Below are the code and all the weights of a small trained network. Each question names an input and a class and asks about switching units off, where a switched-off unit gives its printed mean instead of its output.

import numpy as np


def w(rows, s, z=0):
    codes = np.array(rows[::2]) - 128.0
    scale = np.full(codes.shape[1], s)
    scale[-1] = z or s
    return codes * scale


def f(y):
    return y / 2 * (1 + np.tanh(0.7978845608 * (y + 0.044715 * y**3)))


def log_softmax(a):
    a = a - a.max(-1, keepdims=True)
    return a - np.log(np.exp(a).sum(-1, keepdims=True))


def net(x, mask):
    res = np.array(x, float).reshape(1, 2) / 4 @ E
    y = f(res @ A[0][:, :-1].T + A[0][:, -1])
    res = res + np.where(mask, y, B[0][:, -1]) @ B[0][:, :-1]
    return log_softmax(res[-1] @ U[:, :-1].T + U[:, -1])


A, B = {}, {}
E = w([
[61,193,18,134,85,97,118,161,43,164],'x0',
[229,158,133,46,38,250,42,202,139,136],'x1',
],0.011)
A[0] = w([
[148,189,96,79,37,173,89,216,136,144,149],'N0',
[155,201,99,92,16,141,89,221,96,176,213],'N1',
[119,102,148,194,224,79,191,72,117,92,253],'N2',
[191,64,251,70,155,178,88,163,203,40,243],'N3',
[29,128,72,225,190,1,213,93,97,146,190],'N4',
[165,133,146,145,101,157,133,147,149,140,71],'N5',
],0.0086,0.0048)
B[0] = w([
[146,98,40,67,125,202,54,174,159,102,218],'N0',
[76,123,67,60,150,144,37,209,67,110,226],'N1',
[145,177,136,141,160,96,184,115,154,214,213],'N2',
[193,77,149,135,202,153,126,62,180,181,234],'N3',
[113,164,101,156,168,10,142,185,136,232,253],'N4',
[130,89,83,113,100,166,148,114,174,169,145],'N5',
],0.011,0.021)
U = w([
[118,172,131,168,143,103,174,133,152,147,149],'0',
[106,110,133,152,100,141,153,115,112,118,51],'1',
[76,153,111,138,135,111,110,169,85,131,125],'2',
[113,119,129,130,107,124,139,135,140,119,48],'3',
[111,151,102,111,92,141,107,161,79,4,174],'4',
[149,114,169,166,148,139,158,71,144,111,255],'5',
[143,115,116,93,139,165,99,122,149,133,133],'6',
[105,110,131,142,115,121,135,122,128,112,47],'7',
],0.017,0.0037)

Each question gives the input, the list of numbers given to net, and the class t.
The units are the neurons (one row each of A and B). Each row of codes is followed by its name. A weight is (code - 128) times the scale printed after its matrix; where a second scale follows, it is the last column's (A, B and U).
mask holds one flag per neuron, in row order. A switched-off neuron (its flag False) gives its mean, the last column of its row in B, instead of its output. The means were averaged over made-up inputs and are rounded, as every weight is.
A unit's drop is (log p(t) with every unit on - log p(t) with that unit switched off) / (log p(t) with every unit on - log p(t) with every unit switched off).
The circuit of an input: a set's keep is (log p(t) with only the set's units on - log p(t) with every unit switched off) / (log p(t) with every unit on - log p(t) with every unit switched off). Starting from all 6 units, units are removed one at a time, each time the one whose removal leaves the highest keep (on an exact tie, the one counted first), for as long as the keep stays at least 0.8.
units of the circuit, in order: the units of the circuit, biggest drop first
top k neurons: the k neurons with the biggest drops, biggest first
drop when u is switched off: that unit's drop, to one decimal
input [-5,2], class 5: top neuron => (N1)
input [-6,3], class 5: units of the circuit, in order => (N1; N3)
input [-8,4], class 5: top 3 neurons => (N1; N3; N0)
input [-6,-3], class 5: top 3 neurons => (N4; N3; N1)
input [0,0], class 0: top 2 neurons => (N1; N0)
input [6,-3], class 0: top 3 neurons => (N1; N0; N4)
input [-1,-2], class 0: drop when N1 is switched off => 0.5
input [7,2], class 4: drop when N4 is switched off => 0.2
input [-1,-1], class 0: drop when N1 is switched off => 0.9
input [3,6], class 4: drop when N1 is switched off => 0.1
input [2,1], class 4: top 2 neurons => (N4; N3)
